Below is a small trained network, with its code and all its weights. Each question gives an input and a class and asks what happens when units are switched off, that is, made to give their printed mean instead of their output.

import numpy as np


def w(rows, s, z=0):
    codes = np.array(rows[::2]) - 128.0
    scale = np.full(codes.shape[1], s)
    scale[-1] = z or s
    return codes * scale


def norm(h):
    return h / np.sqrt((h * h).mean(-1, keepdims=True) + 1e-5)


def f(y):
    return np.maximum(y, 0)


def log_softmax(a):
    a = a - a.max(-1, keepdims=True)
    return a - np.log(np.exp(a).sum(-1, keepdims=True))


def net(x, mask):
    res = np.array(x, float).reshape(1, 8) / 4 @ E
    u = 0
    for l in range(3):
        y = f(norm(res) @ A[l][:, :-1].T + A[l][:, -1])
        res = res + np.where(mask[u : u + 8], y, B[l][:, -1]) @ B[l][:, :-1]
        u += 8
    return log_softmax(norm(res)[-1] @ U[:, :-1].T + U[:, -1])


A, B = {}, {}
E = w([
[205,134,139,60],'x0',
[94,141,225,244],'x1',
[55,175,155,74],'x2',
[94,175,4,165],'x3',
[166,116,114,136],'x4',
[180,19,156,192],'x5',
[174,171,154,157],'x6',
[89,101,206,91],'x7',
],0.0047)
A[0] = w([
[76,116,137,98,30],'L0N0',
[148,135,73,173,7],'L0N1',
[138,35,135,113,87],'L0N2',
[151,142,205,215,63],'L0N3',
[27,179,107,39,19],'L0N4',
[133,83,121,53,183],'L0N5',
[2,84,74,69,236],'L0N6',
[69,126,108,39,163],'L0N7',
],0.0088,0.0019)
B[0] = w([
[98,169,85,120,157],'L0N0',
[121,146,48,154,167],'L0N1',
[254,111,141,76,182],'L0N2',
[22,43,223,103,205],'L0N3',
[131,224,175,132,229],'L0N4',
[175,198,168,124,199],'L0N5',
[134,174,158,239,253],'L0N6',
[91,182,196,151,221],'L0N7',
],0.0065,0.0053)
A[1] = w([
[83,139,102,136,116],'L1N0',
[111,44,83,92,71],'L1N1',
[144,163,172,202,144],'L1N2',
[106,1,119,191,33],'L1N3',
[34,38,38,174,117],'L1N4',
[95,26,88,71,174],'L1N5',
[159,158,43,199,4],'L1N6',
[198,167,177,70,137],'L1N7',
],0.0076,0.002)
B[1] = w([
[138,122,94,253,160],'L1N0',
[183,141,180,140,141],'L1N1',
[110,84,50,141,252],'L1N2',
[96,154,169,104,209],'L1N3',
[201,144,78,84,193],'L1N4',
[188,225,159,202,159],'L1N5',
[55,108,23,85,198],'L1N6',
[215,166,151,55,227],'L1N7',
],0.0052,0.004)
A[2] = w([
[105,104,173,186,72],'L2N0',
[27,20,183,125,126],'L2N1',
[181,27,239,179,254],'L2N2',
[150,121,112,53,181],'L2N3',
[116,94,1,182,220],'L2N4',
[106,142,167,225,207],'L2N5',
[101,107,39,84,136],'L2N6',
[73,137,113,116,166],'L2N7',
],0.0073,0.0021)
B[2] = w([
[24,94,203,121,174],'L2N0',
[56,8,234,111,196],'L2N1',
[180,2,104,76,253],'L2N2',
[70,231,116,91,163],'L2N3',
[179,73,48,80,213],'L2N4',
[115,40,108,125,230],'L2N5',
[60,109,73,164,163],'L2N6',
[188,71,153,155,160],'L2N7',
],0.0051,0.0056)
U = w([
[209,92,141,69,1],'0',
[126,104,5,146,178],'1',
[47,184,146,194,52],'2',
[65,32,191,131,235],'3',
[141,202,158,60,105],'4',
],0.015,0.0015)

Each question gives the input, the list of numbers given to net, and the class t.
The units are the neurons (one row each of A and B). Each row of codes is followed by its name. A weight is (code - 128) times the scale printed after its matrix; where a second scale follows, it is the last column's (A, B and U).
mask holds one flag per neuron, layer by layer. A switched-off neuron (its flag False) gives its mean, the last column of its row in B, instead of its output. The means were averaged over made-up inputs and are rounded, as every weight is.
A unit's drop is (log p(t) with every unit on - log p(t) with that unit switched off) / (log p(t) with every unit on - log p(t) with every unit switched off).
The circuit of an input: a set's keep is (log p(t) with only the set's units on - log p(t) with every unit switched off) / (log p(t) with every unit on - log p(t) with every unit switched off). Starting from the 12 units with the biggest drops (on a tie, the unit counted first), units are removed one at a time, each time the one whose removal leaves the highest keep (on an exact tie, the one counted first), for as long as the keep stays at least 0.8.
circuit, biggest first: the units of the circuit, biggest drop first
top k neurons: the k neurons with the biggest drops, biggest first
top k neurons in layer l: the k neurons of layer l with the biggest drops, biggest first
drop when u is switched off: that unit's drop, to one decimal
input [-2,-1,-4,-5,3,8,-5,1], class 0: top 2 neurons => L0N2; L0N6
input [-6,-6,2,7,-6,0,-6,-3], class 2: top 3 neurons in layer 0 => L0N4; L0N6; L0N7
input [0,-1,7,-3,-5,6,-5,6], class 0: top 3 neurons => L0N2; L0N3; L0N5
input [-2,0,1,-6,0,0,6,-8], class 3: circuit, biggest first => L0N3
input [6,-4,-8,3,3,-1,8,0], class 1: circuit, biggest first => L1N6; L0N2; L0N1
input [-1,1,7,-3,7,-6,-1,-2], class 2: circuit, biggest first => L0N6; L2N2
input [-3,-5,6,-6,-7,8,4,3], class 0: circuit, biggest first => L0N2; L1N7; L0N3
input [-3,-3,-7,1,-7,-4,-5,1], class 2: top 2 neurons in layer 0 => L0N7; L0N4
input [-7,8,-2,1,-7,-7,-2,-2], class 3: top 2 neurons => L0N3; L2N5
input [4,-1,7,7,0,-6,4,8], class 2: top 2 neurons in layer 2 => L2N2; L2N4
input [0,-5,2,-6,-7,-4,-8,5], class 4: top 2 neurons in layer 0 => L0N5; L0N3
input [5,-4,0,-4,4,0,2,1], class 4: drop when L2N3 is switched off => 0.2
input [8,-4,-7,3,-2,-5,2,5], class 4: drop when L2N2 is switched off => 0.1
input [-5,-5,5,2,8,7,4,6], class 0: circuit, biggest first => L0N2
input [-5,-8,6,-2,3,-2,-8,-3], class 2: drop when L0N6 is switched off => 0.3
